Below are the code and all the weights of a small trained network. Each question names an input and a class and asks about switching units off, where a switched-off unit gives its printed mean instead of its output.

import numpy as np


def w(rows, s, z=0):
    codes = np.array(rows[::2]) - 128.0
    scale = np.full(codes.shape[1], s)
    scale[-1] = z or s
    return codes * scale


def f(y):
    return np.maximum(y, 0)


def log_softmax(a):
    a = a - a.max(-1, keepdims=True)
    return a - np.log(np.exp(a).sum(-1, keepdims=True))


def net(x, mask):
    res = np.array(x, float).reshape(1, 2) / 4 @ E
    y = f(res @ A[0][:, :-1].T + A[0][:, -1])
    res = res + np.where(mask, y, B[0][:, -1]) @ B[0][:, :-1]
    return log_softmax(res[-1] @ U[:, :-1].T + U[:, -1])


A, B = {}, {}
E = w([
[124,135,1,112,165,108,122,148,215,144,105,119],'x0',
[131,50,211,147,83,128,121,106,237,116,190,128],'x1',
],0.011)
A[0] = w([
[140,134,90,134,114,111,121,123,101,130,123,131,82],'neuron 0',
[135,101,200,121,124,128,117,121,251,126,146,122,97],'neuron 1',
[131,127,97,124,146,132,144,124,76,139,104,137,73],'neuron 2',
[123,151,72,137,103,146,154,73,165,144,132,119,110],'neuron 3',
[117,133,77,122,102,122,126,128,82,122,130,117,113],'neuron 4',
[119,136,89,104,150,127,123,136,59,122,118,122,73],'neuron 5',
[134,126,192,137,129,141,129,121,76,121,134,128,69],'neuron 6',
[138,141,130,133,128,148,136,119,145,128,133,132,229],'neuron 7',
[118,133,99,122,129,113,123,134,137,118,141,118,82],'neuron 8',
[120,122,133,132,129,117,128,129,131,139,121,125,232],'neuron 9',
[134,121,125,126,128,123,122,128,133,118,124,129,254],'neuron 10',
[143,133,89,136,132,131,121,118,77,124,114,129,151],'neuron 11',
[133,118,102,124,123,116,139,146,168,141,103,143,100],'neuron 12',
[118,105,157,129,114,117,142,122,186,130,120,133,88],'neuron 13',
[123,114,223,137,128,118,125,132,73,134,129,121,100],'neuron 14',
[124,124,60,124,145,112,114,149,202,130,117,120,107],'neuron 15',
[129,123,120,154,117,130,126,130,131,133,138,117,217],'neuron 16',
[136,102,68,115,147,137,115,125,178,121,142,123,77],'neuron 17',
[125,136,132,127,129,134,130,142,134,126,131,135,116],'neuron 18',
],0.02,0.011)
B[0] = w([
[130,176,99,142,134,103,123,153,97,147,115,122,153],'neuron 0',
[150,192,103,214,199,137,122,219,87,166,172,109,249],'neuron 1',
[134,157,107,172,142,120,113,174,116,155,157,106,176],'neuron 2',
[130,153,152,152,74,136,99,104,122,87,93,129,169],'neuron 3',
[113,123,146,171,180,167,161,109,116,137,198,104,174],'neuron 4',
[134,181,102,177,161,127,120,174,126,152,173,91,192],'neuron 5',
[179,200,128,129,60,113,170,59,146,121,138,173,189],'neuron 6',
[37,74,84,46,174,127,139,116,129,85,110,98,181],'neuron 7',
[191,141,105,138,94,104,95,109,133,127,147,140,145],'neuron 8',
[67,50,82,41,191,128,143,111,126,108,116,148,182],'neuron 9',
[7,9,127,34,195,144,111,133,146,128,100,168,194],'neuron 10',
[110,131,103,174,164,124,134,181,124,139,133,144,191],'neuron 11',
[147,142,139,148,91,107,170,110,129,121,102,186,165],'neuron 12',
[134,161,92,180,139,112,108,163,109,140,152,94,178],'neuron 13',
[144,152,150,136,34,147,168,45,151,135,102,155,216],'neuron 14',
[168,143,180,117,33,141,191,63,117,133,118,175,217],'neuron 15',
[60,61,120,67,169,128,138,145,133,78,132,136,174],'neuron 16',
[154,195,154,134,68,139,127,36,157,142,140,105,184],'neuron 17',
[131,137,130,130,130,110,131,132,129,134,116,131,128],'neuron 18',
],0.02,0.021)
U = w([
[115,171,89,212,183,134,144,181,79,160,181,118,129],'0',
[154,153,159,108,1,126,171,8,148,90,114,190,102],'1',
[44,18,110,7,184,136,136,118,128,55,110,152,255],'2',
[170,50,157,90,112,63,112,177,123,121,114,142,91],'3',
[164,91,170,103,150,114,70,149,127,127,117,83,82],'4',
[146,117,138,121,97,96,98,135,122,82,127,82,87],'5',
[152,79,176,131,124,132,109,127,136,117,61,97,88],'6',
[189,95,146,119,137,81,97,120,121,83,104,141,82],'7',
],0.0089,0.0056)

Each question gives the input, the list of numbers given to net, and the class t.
The units are the neurons (one row each of A and B). Each row of codes is followed by its name. A weight is (code - 128) times the scale printed after its matrix; where a second scale follows, it is the last column's (A, B and U).
mask holds one flag per neuron, in row order. A switched-off neuron (its flag False) gives its mean, the last column of its row in B, instead of its output. The means were averaged over made-up inputs and are rounded, as every weight is.
A unit's drop is (log p(t) with every unit on - log p(t) with that unit switched off) / (log p(t) with every unit on - log p(t) with every unit switched off).
The circuit of an input: a set's keep is (log p(t) with only the set's units on - log p(t) with every unit switched off) / (log p(t) with every unit on - log p(t) with every unit switched off). Starting from the 12 units with the biggest drops (on a tie, the unit counted first), units are removed one at a time, each time the one whose removal leaves the highest keep (on an exact tie, the one counted first), for as long as the keep stays at least 0.8.
circuit, biggest first: the units of the circuit, biggest drop first
top k neurons: the k neurons with the biggest drops, biggest first
drop of u: that unit's drop, to one decimal
input [-4,3], class 1: circuit, biggest first : neuron 14
input [3,-3], class 2: top 4 neurons : neuron 1; neuron 14; neuron 6; neuron 13
input [-3,-2], class 2: circuit, biggest first : neuron 15; neuron 1
input [6,5], class 1: top 2 neurons : neuron 15; neuron 17
input [-8,8], class 0: top 2 neurons : neuron 1; neuron 15
input [7,-6], class 1: top 4 neurons : neuron 15; neuron 1; neuron 17; neuron 3
input [8,-6], class 1: top 2 neurons : neuron 15; neuron 1
input [-3,2], class 2: top 2 neurons : neuron 15; neuron 17
input [3,3], class 2: top 3 neurons : neuron 14; neuron 5; neuron 6
input [-3,-1], class 2: top 2 neurons : neuron 15; neuron 17
input [5,4], class 1: top 3 neurons : neuron 15; neuron 17; neuron 5
input [-2,-3], class 2: drop of neuron 1 : 1.1
input [-6,2], class 1: drop of neuron 18 : 0.0
